Here is a tiny trained network, its code and every weight. The questions are about switching its units off for an input and a target symbol, where a switched-off unit gives its printed mean instead of its output.

import numpy as np


def w(rows, s, z=0):
    codes = np.array(rows[::2]) - 128.0
    scale = np.full(codes.shape[1], s)
    scale[-1] = z or s
    return codes * scale


def norm(h):
    return h / np.sqrt((h * h).mean(-1, keepdims=True) + 1e-5)


def f(y):
    return y / 2 * (1 + np.tanh(0.7978845608 * (y + 0.044715 * y**3)))


def softmax(a):
    e = np.exp(a - a.max(-1, keepdims=True))
    return e / e.sum(-1, keepdims=True)


def log_softmax(a):
    a = a - a.max(-1, keepdims=True)
    return a - np.log(np.exp(a).sum(-1, keepdims=True))


def net(x, mask):
    ids = ['βγδεζηλμξπτφω'.index(c) for c in x.split()]
    T = len(ids)
    res = E[ids] + P[:T]
    r = norm(res)
    for j in range(3):
        rows = slice(3 * j, 3 * j + 3)
        q, k, v = (r @ M[0][rows].T for M in (Q, K, V))
        z = softmax(np.where(np.tri(T) > 0, q @ k.T / 3**0.5, -1e9)) @ v
        o = O[0][rows]
        res = res + np.where(mask[j], z, o[:, -1]) @ o[:, :-1]
    y = f(norm(res) @ A[0][:, :-1].T + A[0][:, -1])
    res = res + np.where(mask[3:15], y, B[0][:, -1]) @ B[0][:, :-1]
    return log_softmax(norm(res)[-1] @ U[:, :-1].T + U[:, -1])


Q, K, V, O, A, B = {}, {}, {}, {}, {}, {}
E = w([
[57,87,85,176],'β',
[132,94,133,137],'γ',
[129,255,187,96],'δ',
[94,111,157,165],'ε',
[127,145,139,91],'ζ',
[127,114,143,86],'η',
[86,174,158,84],'λ',
[134,123,62,85],'μ',
[148,148,65,116],'ξ',
[106,166,118,161],'π',
[168,94,127,143],'τ',
[170,112,138,136],'φ',
[80,132,156,91],'ω',
],0.033)
P = w([
[2,61,154,189],'0',
[18,76,171,159],'1',
[29,99,163,152],'2',
[54,112,177,147],'3',
[74,123,175,148],'4',
[93,131,181,143],'5',
[115,139,181,141],'6',
[133,143,179,137],'7',
[151,155,180,132],'8',
[173,149,176,133],'9',
[180,149,177,141],'10',
[138,145,215,125],'11',
],0.0098)
Q[0] = w([
[173,136,50,171],'h1',
[119,149,110,166],'h1',
[85,190,132,217],'h1',
[135,72,36,138],'h2',
[171,184,56,177],'h2',
[140,53,63,58],'h2',
[145,90,61,27],'h3',
[180,87,131,35],'h3',
[119,192,36,252],'h3',
],0.014)
K[0] = w([
[77,102,150,105],'h1',
[110,89,119,110],'h1',
[72,86,133,141],'h1',
[161,160,125,106],'h2',
[155,144,125,197],'h2',
[161,174,87,9],'h2',
[203,130,71,105],'h3',
[167,118,102,91],'h3',
[16,143,132,183],'h3',
],0.016)
V[0] = w([
[141,196,178,140],'h1',
[118,183,125,254],'h1',
[237,78,90,2],'h1',
[147,169,149,132],'h2',
[144,107,153,76],'h2',
[115,151,171,90],'h2',
[123,200,216,149],'h3',
[98,101,223,23],'h3',
[117,220,120,126],'h3',
],0.0093)
O[0] = w([
[141,143,183,85,113],'h1',
[236,113,121,167,93],'h1',
[2,94,108,97,73],'h1',
[81,145,126,151,92],'h2',
[184,148,95,132,176],'h2',
[195,160,124,147,178],'h2',
[189,139,126,216,130],'h3',
[151,2,208,119,254],'h3',
[62,125,115,202,75],'h3',
],0.0089,0.0075)
A[0] = w([
[111,98,75,67,135],'n1',
[224,98,161,145,73],'n2',
[129,134,79,146,144],'n3',
[104,137,169,121,98],'n4',
[90,181,106,156,39],'n5',
[115,160,147,254,3],'n6',
[153,98,121,118,168],'n7',
[107,91,163,205,41],'n8',
[110,174,107,191,26],'n9',
[93,196,132,140,51],'n10',
[124,139,169,123,183],'n11',
[110,102,121,112,61],'n12',
],0.017,0.0038)
B[0] = w([
[213,161,85,166,164],'n1',
[44,152,132,143,255],'n2',
[131,91,106,64,141],'n3',
[87,103,123,168,153],'n4',
[193,108,182,137,144],'n5',
[144,51,111,129,182],'n6',
[101,180,132,77,181],'n7',
[128,234,95,101,166],'n8',
[246,36,162,77,157],'n9',
[183,176,129,141,134],'n10',
[86,157,80,207,183],'n11',
[123,143,136,163,134],'n12',
],0.011,0.0088)
U = w([
[109,58,68,174,139],'β',
[115,122,121,149,38],'γ',
[192,209,174,189,4],'δ',
[120,130,122,248,18],'ε',
[112,122,142,163,205],'ζ',
[128,45,199,94,193],'η',
[138,96,183,106,5],'λ',
[77,140,67,68,74],'μ',
[160,187,92,140,164],'ξ',
[224,139,203,172,102],'π',
[152,166,139,68,233],'τ',
[118,150,143,77,108],'φ',
[139,113,153,88,43],'ω',
],0.019,0.0046)

Each question gives the input, a string of symbols that net reads in full, and the target symbol t.
The units are the heads (3 rows each of Q, K, V and O) and the neurons (one row each of A and B). Each row of codes is followed by its name. A weight is (code - 128) times the scale printed after its matrix; where a second scale follows, it is the last column's (O, A, B and U).
mask holds one flag per unit, heads first, then neurons. A switched-off unit (its flag False) gives its mean, the last column of its rows in O or B, instead of its output. The means were averaged over made-up inputs and are rounded, as every weight is.
A unit's drop is (log p(t) with every unit on - log p(t) with that unit switched off) / (log p(t) with every unit on - log p(t) with every unit switched off).
The circuit of an input: a set's keep is (log p(t) with only the set's units on - log p(t) with every unit switched off) / (log p(t) with every unit on - log p(t) with every unit switched off). Starting from the 12 units with the biggest drops (on a tie, the unit counted first), units are removed one at a time, each time the one whose removal leaves the highest keep (on an exact tie, the one counted first), for as long as the keep stays at least 0.8.
circuit, biggest first: the units of the circuit, biggest drop first
top k neurons: the k neurons with the biggest drops, biggest first
heads that matter: for each layer, one digit per head in row order, 1 if its drop is at least 0.15 and else 0, layers parted by /
drop of u: that unit's drop, to one decimal
input γ η η φ η ζ η β ζ ε, target ε: heads that matter : 001
input π τ β ζ η η η ζ λ, target η: heads that matter : 011
input τ δ η η ξ η, target ξ: circuit, biggest first : h3, n1
input ω π η ξ, target π: top 3 neurons : n5, n9, n10
input π ζ η β ξ τ β η, target τ: circuit, biggest first : h3
input η φ η μ μ η η τ, target η: heads that matter : 101
input τ η φ β η ζ β τ η ε τ, target η: top 3 neurons : n1, n11, n8
input η η μ π η η μ λ η, target μ: circuit, biggest first : h3, h1
input ζ ζ η η τ η ε, target ε: top 2 neurons : n8, n6
input β π η η, target π: heads that matter : 100
input β ζ φ η η π η η, target π: heads that matter : 110
input τ ζ φ η η τ η η β η π, target π: heads that matter : 001
input η λ γ ω μ δ η η β ζ, target η: heads that matter : 101
input β η ξ η π, target π: circuit, biggest first : n9
input η τ ξ η η β η η τ η η β, target η: top 3 neurons : n9, n11, n5
input γ φ ζ π ξ, target π: top 2 neurons : n5, n9
input η η ζ φ τ η η η η η λ, target η: top 2 neurons : n2, n8
input η τ η η η φ, target η: drop of h3 : 0.9
input τ τ π β η η β η ζ μ ζ, target μ: drop of h1 : 0.3
input η ζ β β ξ ζ, target ξ: drop of n10 : 0.1
input τ β ζ, target τ: drop of h3 : 1.8
input β β ζ η η ζ ζ, target η: circuit, biggest first : h3
input τ β η, target τ: circuit, biggest first : h3, n1
